Below is a small trained network, with its code and all its weights. Each question gives an input and a target symbol and asks what happens when units are switched off, that is, made to give their printed mean instead of their output.

import numpy as np


def w(rows, s, z=0):
    codes = np.array(rows[::2]) - 128.0
    scale = np.full(codes.shape[1], s)
    scale[-1] = z or s
    return codes * scale


def norm(h):
    return h / np.sqrt((h * h).mean(-1, keepdims=True) + 1e-5)


def f(y):
    return np.maximum(y, 0)


def softmax(a):
    e = np.exp(a - a.max(-1, keepdims=True))
    return e / e.sum(-1, keepdims=True)


def log_softmax(a):
    a = a - a.max(-1, keepdims=True)
    return a - np.log(np.exp(a).sum(-1, keepdims=True))


def net(x, mask):
    ids = ['δεζλξψω'.index(c) for c in x.split()]
    T = len(ids)
    res = E[ids] + P[:T]
    q, k, v = (norm(res) @ M[0].T for M in (Q, K, V))
    z = softmax(np.where(np.tri(T) > 0, q @ k.T / 2**0.5, -1e9)) @ v
    res = res + np.where(mask[0], z, O[0][:, -1]) @ O[0][:, :-1]
    y = f(norm(res) @ A[0][:, :-1].T + A[0][:, -1])
    res = res + np.where(mask[1:13], y, B[0][:, -1]) @ B[0][:, :-1]
    return log_softmax(norm(res)[-1] @ U[:, :-1].T + U[:, -1])


Q, K, V, O, A, B = {}, {}, {}, {}, {}, {}
E = w([
[83,196,96,136,109,152,238,47,151],'δ',
[159,131,84,191,112,125,167,152,172],'ε',
[114,134,74,139,147,118,198,172,52],'ζ',
[2,131,140,157,125,70,147,147,130],'λ',
[157,128,147,117,40,149,114,122,181],'ξ',
[95,84,107,169,111,60,131,150,156],'ψ',
[97,155,93,80,125,152,105,81,116],'ω',
],0.02)
P = w([
[160,215,229,179,163,151,191,163,209],'0',
[113,156,66,111,118,87,141,165,254],'1',
[131,128,84,142,92,129,155,88,135],'2',
[124,113,91,146,86,117,144,88,127],'3',
[127,110,84,133,85,111,131,91,110],'4',
[127,94,81,139,101,84,125,100,119],'5',
[121,105,89,129,80,127,111,81,97],'6',
[114,79,90,129,90,84,120,104,96],'7',
[105,115,103,100,67,98,107,116,94],'8',
[106,94,83,119,77,102,110,102,77],'9',
[99,92,77,144,73,112,106,72,50],'10',
],0.0085)
Q[0] = w([
[67,134,162,125,152,121,94,128,151],'head 0',
[173,117,238,126,254,155,82,99,162],'head 0',
],0.0093)
K[0] = w([
[93,111,184,98,114,121,77,118,128],'head 0',
[86,45,1,72,49,110,122,97,147],'head 0',
],0.0096)
V[0] = w([
[180,89,108,224,122,195,164,241,86],'head 0',
[253,97,163,100,128,247,162,125,173],'head 0',
],0.0057)
O[0] = w([
[133,99,162,100,254,174,81,127,129,255],'head 0',
[150,228,172,144,162,41,48,113,100,84],'head 0',
],0.015,0.0055)
A[0] = w([
[99,63,125,113,146,245,124,146,140,181],'neuron 0',
[116,122,99,89,202,163,108,104,163,221],'neuron 1',
[85,87,69,96,96,143,147,115,145,128],'neuron 2',
[81,64,169,114,54,107,24,82,119,254],'neuron 3',
[226,88,240,80,51,154,114,120,147,212],'neuron 4',
[140,132,78,170,158,128,171,123,87,102],'neuron 5',
[74,133,112,181,144,114,141,129,169,162],'neuron 6',
[122,86,129,159,133,148,125,204,129,94],'neuron 7',
[136,90,107,113,131,102,106,176,142,124],'neuron 8',
[96,158,207,147,164,58,73,108,118,190],'neuron 9',
[153,179,107,148,127,154,163,151,118,106],'neuron 10',
[136,127,130,88,126,99,141,134,51,122],'neuron 11',
],0.011,0.0051)
B[0] = w([
[117,129,157,142,60,69,36,144,147,246],'neuron 0',
[167,123,193,121,52,104,211,115,79,227],'neuron 1',
[211,154,105,140,164,164,63,140,75,183],'neuron 2',
[105,144,47,59,178,135,139,158,57,174],'neuron 3',
[19,158,118,140,249,108,73,71,177,146],'neuron 4',
[121,169,166,109,194,140,54,128,115,177],'neuron 5',
[135,78,143,112,135,141,131,146,46,174],'neuron 6',
[137,137,151,94,133,100,2,154,82,164],'neuron 7',
[128,153,94,118,169,168,127,111,108,147],'neuron 8',
[131,46,85,138,98,181,132,109,185,176],'neuron 9',
[133,170,69,120,174,113,143,173,63,144],'neuron 10',
[122,90,159,142,137,132,76,37,133,158],'neuron 11',
],0.0089,0.014)
U = w([
[164,171,126,50,25,76,199,68,126,33],'δ',
[128,105,146,139,191,217,240,75,161,255],'ε',
[248,169,131,130,155,126,74,175,87,86],'ζ',
[68,29,112,157,56,139,140,166,146,94],'λ',
[76,162,114,136,135,118,38,75,224,76],'ξ',
[27,108,254,98,106,72,155,165,124,195],'ψ',
[105,212,105,95,231,168,165,213,73,87],'ω',
],0.0068,0.0016)

Each question gives the input, a string of symbols that net reads in full, and the target symbol t.
The units are the heads (2 rows each of Q, K, V and O) and the neurons (one row each of A and B). Each row of codes is followed by its name. A weight is (code - 128) times the scale printed after its matrix; where a second scale follows, it is the last column's (O, A, B and U).
mask holds one flag per unit, heads first, then neurons. A switched-off unit (its flag False) gives its mean, the last column of its rows in O or B, instead of its output. The means were averaged over made-up inputs and are rounded, as every weight is.
A unit's drop is (log p(t) with every unit on - log p(t) with that unit switched off) / (log p(t) with every unit on - log p(t) with every unit switched off).
The circuit of an input: a set's keep is (log p(t) with only the set's units on - log p(t) with every unit switched off) / (log p(t) with every unit on - log p(t) with every unit switched off). Starting from the 12 units with the biggest drops (on a tie, the unit counted first), units are removed one at a time, each time the one whose removal leaves the highest keep (on an exact tie, the one counted first), for as long as the keep stays at least 0.8.
circuit, biggest first: the units of the circuit, biggest drop first
most important unit: the unit with the biggest drop
k most important neurons: the k neurons with the biggest drops, biggest first
drop of u: that unit's drop, to one decimal
input ε ψ ψ, target ε: 2 most important neurons -> (neuron 0; neuron 9)
input δ ξ ζ ζ ε ξ ε ζ λ ω, target ω: circuit, biggest first -> (head 0; neuron 3; neuron 0)
input ψ ζ ε ω, target δ: circuit, biggest first -> (neuron 1)
input δ ζ λ ξ λ ζ ζ λ, target ω: circuit, biggest first -> (neuron 3; neuron 0)
input δ ζ ζ λ ξ ω ζ λ ζ δ, target ω: circuit, biggest first -> (neuron 0; neuron 1; head 0; neuron 10)
input ε ζ ε ξ λ ξ δ ω λ δ, target ε: 3 most important neurons -> (neuron 0; neuron 9; neuron 7)
input ζ ζ ψ ψ ζ δ ψ ε, target ψ: circuit, biggest first -> (head 0; neuron 2; neuron 1)
input ξ λ δ ω δ ψ λ λ δ, target ξ: 2 most important neurons -> (neuron 1; neuron 9)
input ξ ψ ζ ψ ψ λ δ ζ ξ ω ε, target ξ: circuit, biggest first -> (head 0; neuron 1)
input ζ ζ ξ, target ψ: 4 most important neurons -> (neuron 1; neuron 2; neuron 9; neuron 0)
input ζ λ ω, target ψ: circuit, biggest first -> (head 0; neuron 1; neuron 0)
input ψ ζ ζ ψ ξ, target ξ: 2 most important neurons -> (neuron 4; neuron 0)
input λ δ ξ λ λ ζ ω ζ, target λ: 2 most important neurons -> (neuron 3; neuron 0)
input δ ζ ξ ψ ω ζ ζ ε ξ λ ψ, target ω: circuit, biggest first -> (neuron 3)
input ξ ψ λ ζ ζ ζ ξ δ ξ ζ ζ, target ξ: 3 most important neurons -> (neuron 1; neuron 11; neuron 9)
input δ ε ξ ξ ε λ ζ λ ζ ξ, target ω: 2 most important neurons -> (neuron 3; neuron 0)
input ξ ζ ζ ζ ξ, target ξ: 2 most important neurons -> (neuron 4; neuron 9)
input ξ δ λ, target ξ: drop of neuron 11 -> 0.0
input λ ζ ε, target λ: drop of head 0 -> 2.0
input ζ ζ ζ δ ζ ω λ ζ, target ψ: drop of neuron 3 -> 0.2
input ω δ ζ ζ ζ δ ψ, target δ: drop of head 0 -> 1.0
input ψ ζ ψ, target ζ: most important unit -> neuron 2
